Below are the code and all the weights of a small trained network. Each question names an input and a class and asks about switching units off, where a switched-off unit gives its printed mean instead of its output.

import numpy as np


def w(rows, s, z=0):
    codes = np.array(rows[::2]) - 128.0
    scale = np.full(codes.shape[1], s)
    scale[-1] = z or s
    return codes * scale


def f(y):
    return y / 2 * (1 + np.tanh(0.7978845608 * (y + 0.044715 * y**3)))


def log_softmax(a):
    a = a - a.max(-1, keepdims=True)
    return a - np.log(np.exp(a).sum(-1, keepdims=True))


def net(x, mask):
    res = np.array(x, float).reshape(1, 2) / 4 @ E
    y = f(res @ A[0][:, :-1].T + A[0][:, -1])
    res = res + np.where(mask, y, B[0][:, -1]) @ B[0][:, :-1]
    return log_softmax(res[-1] @ U[:, :-1].T + U[:, -1])


A, B = {}, {}
E = w([
[96,215,115,98,31,36,206,117,185,162],'x0',
[93,152,44,4,229,78,61,204,169,165],'x1',
],0.011)
A[0] = w([
[64,197,65,70,167,83,134,205,172,140,190],'N0',
[186,58,253,202,93,210,88,82,42,25,254],'N1',
[152,118,171,181,47,9,204,59,187,110,194],'N2',
[179,85,34,112,231,197,48,213,157,127,253],'N3',
[164,107,54,82,188,160,83,209,101,131,27],'N4',
[129,128,164,217,53,197,194,81,62,85,230],'N5',
],0.0065,0.003)
B[0] = w([
[105,138,75,72,92,3,48,183,168,81,209],'N0',
[172,179,8,29,183,224,66,60,215,104,249],'N1',
[151,194,170,201,76,148,243,22,203,190,204],'N2',
[137,105,48,54,187,164,36,244,111,92,218],'N3',
[89,65,175,135,95,56,167,174,40,133,176],'N4',
[207,169,176,113,195,160,95,40,147,182,226],'N5',
],0.0077,0.016)
U = w([
[238,125,68,123,172,254,45,61,134,91,253],'0',
[164,24,96,80,172,166,63,231,56,98,154],'1',
[182,223,198,184,68,143,222,36,160,189,219],'2',
[88,235,84,101,42,18,87,186,165,156,195],'3',
[68,91,179,229,77,194,155,144,69,99,2],'4',
[108,83,226,185,103,141,175,163,83,117,2],'5',
[145,82,136,230,128,172,152,158,82,150,2],'6',
],0.0068,0.003)

Each question gives the input, the list of numbers given to net, and the class t.
The units are the neurons (one row each of A and B). Each row of codes is followed by its name. A weight is (code - 128) times the scale printed after its matrix; where a second scale follows, it is the last column's (A, B and U).
mask holds one flag per neuron, in row order. A switched-off neuron (its flag False) gives its mean, the last column of its row in B, instead of its output. The means were averaged over made-up inputs and are rounded, as every weight is.
A unit's drop is (log p(t) with every unit on - log p(t) with that unit switched off) / (log p(t) with every unit on - log p(t) with every unit switched off).
The circuit of an input: a set's keep is (log p(t) with only the set's units on - log p(t) with every unit switched off) / (log p(t) with every unit on - log p(t) with every unit switched off). Starting from all 6 units, units are removed one at a time, each time the one whose removal leaves the highest keep (on an exact tie, the one counted first), for as long as the keep stays at least 0.8.
units of the circuit, in order: the units of the circuit, biggest drop first
unit that matters most: the unit with the biggest drop
top k neurons: the k neurons with the biggest drops, biggest first
drop of u: that unit's drop, to one decimal
input [0,6], class 1: top 2 neurons => N3, N2
input [2,-5], class 2: unit that matters most => N2
input [0,2], class 1: units of the circuit, in order => N2, N1
input [3,0], class 2: top 2 neurons => N3, N0
input [1,-6], class 2: top 2 neurons => N2, N3
input [1,-5], class 2: top 2 neurons => N3, N2
input [7,0], class 2: top 2 neurons => N2, N3
input [1,-2], class 2: top 2 neurons => N3, N1
input [1,-4], class 2: top 3 neurons => N3, N2, N0
input [-1,4], class 1: drop of N2 => 0.1
input [7,-1], class 2: drop of N2 => 0.2
input [-3,2], class 1: drop of N2 => 0.0
input [2,2], class 3: drop of N1 => 0.1
input [2,0], class 2: unit that matters most => N3
